Read these off the grid that follows.
1) Find the top entry of the column that holds the smallest entry.
2) Find the top-right entry.
3) Find the largest entry in the last row.
4) Find the entry just right of 139.
5) Find the entry in the bottom-left corner.
6) Find the first entry of the smallest entry's row.
7) Find the entry directly below the centre entry.
8) Find the first entry on the main diagonal.
[[129 130 122 148 136 122 135 109 109]
 [139 117 126 127 131 120 105 143 113]
 [108 131 124 143 131 131 145 122 109]]
1) 135
2) 109
3) 145
4) 117
5) 108
6) 139
7) 131
8) 129

arr = array([102, 145, 156, 138, 126, 128, 121, 117, 119])
What is the entry just right of 128?
Answer: 121
The median entry -> 126
The smallest entry is 102

[110 128 114 119 135 136 107 104 132 101 107 101 102]
The 1st entry from the right -> 102
What is the third entry from the right?
Answer: 107
The entry just right of the largest entry is 107
What is the first entry from the left?
Answer: 110

a =
[[136 142 149 127 121 137 128 127 125 124 134 123 104 140 140]
 [145 151 128 133 123 138 108 125 117 116 130 131 113 128 140]
 [115 111 129 124 132 120 144 130 137 137 127 126 138 129 120]]
The entry just left of the smallest entry -> 123
The largest entry in the first row -> 149
The minimum is 104
The entry in the bottom-left corner is 115
The first entry in reading order is 136
The entry just left of the centre entry -> 108
Give the entry in the top-right corner.
A: 140
The entry in the bottom-right corner: 120
The first entry of the largest entry's row is 145
The entry directly below 133 is 124
The bottom entry of the column that holds the largest entry is 111
The largest entry is 151
Give the 5th entry from the end, reading row by row.
A: 127
The 4th entry, reading row by row is 127
The 3rd-last entry, reading row by row is 138

[[122 131 121 130 124 128 128 127 130 126 137 119 129]
 [132 125 127 131 133 129 125 127 127 128 125 120 117]
 [124 132 125 129 127 127 125 136 123 127 127 122 124]
 [116 133 127 129 127 130 126 128 128 124 126 119 124]
 [100 121 133 128 129 132 124 131 133 125 128 124 120]
 [128 134 128 128 126 127 126 124 126 128 121 120 132]
 [128 120 123 128 132 128 129 130 131 133 126 127 128]
 [124 133 129 130 132 128 130 121 128 127 137 134 133]
 [128 131 131 130 124 126 124 130 128 126 131 131 128]]
Rows and columns are numbered from 0.
Read off the entry in the top-right corner.
A: 129
Read off the top-left entry.
A: 122
Read off the bottom-left entry.
A: 128
Read off the entry in row 0 and column 1.
A: 131
Read off the bottom-right entry.
A: 128
The entry directly above the centre entry -> 126
The entry in row 1 and column 0: 132
Read off the entry just right of the centre entry.
A: 131
Read off the entry directly below the centre entry.
A: 126
The entry at row 1, column 2: 127
The entry at row 0, column 2 is 121
The entry in row 2 and column 0: 124
Read off the entry just left of the centre entry.
A: 132
Read off the minimum.
A: 100

[[129 136 134 133]
 [137 136 126 140]
 [111 133 142 138]
 [126 127 117 114]
 [142 137 123 136]
 [134 129 111 141]
 [124 136 130 131]
 [112 119 108 137]
 [132 129 110 139]
 [149 136 118 126]
 [136 129 130 132]
 [136 130  98 141]
 [135 134 125 138]
 [129 129 125 140]
 [135 136 123 123]
 [130 127 120 138]]
Counting starts at 0.
The entry in row 1 and column 0: 137
Give the bottom-left entry.
130
Give the entry at row 0, column 2.
134
Give the entry in row 2 and column 0.
111
Give the top-right entry.
133
Give the top-left entry.
129
Give the entry in the bottom-right corner.
138
The largest entry -> 149
The entry in row 0 and column 1 is 136
The smallest entry: 98
Give the entry directly above 131.
141
The entry just right of the largest entry is 136
The bottom entry of the column that holds the smallest entry -> 120
The entry directly above the largest entry -> 132
Give the entry directly above 114.
138
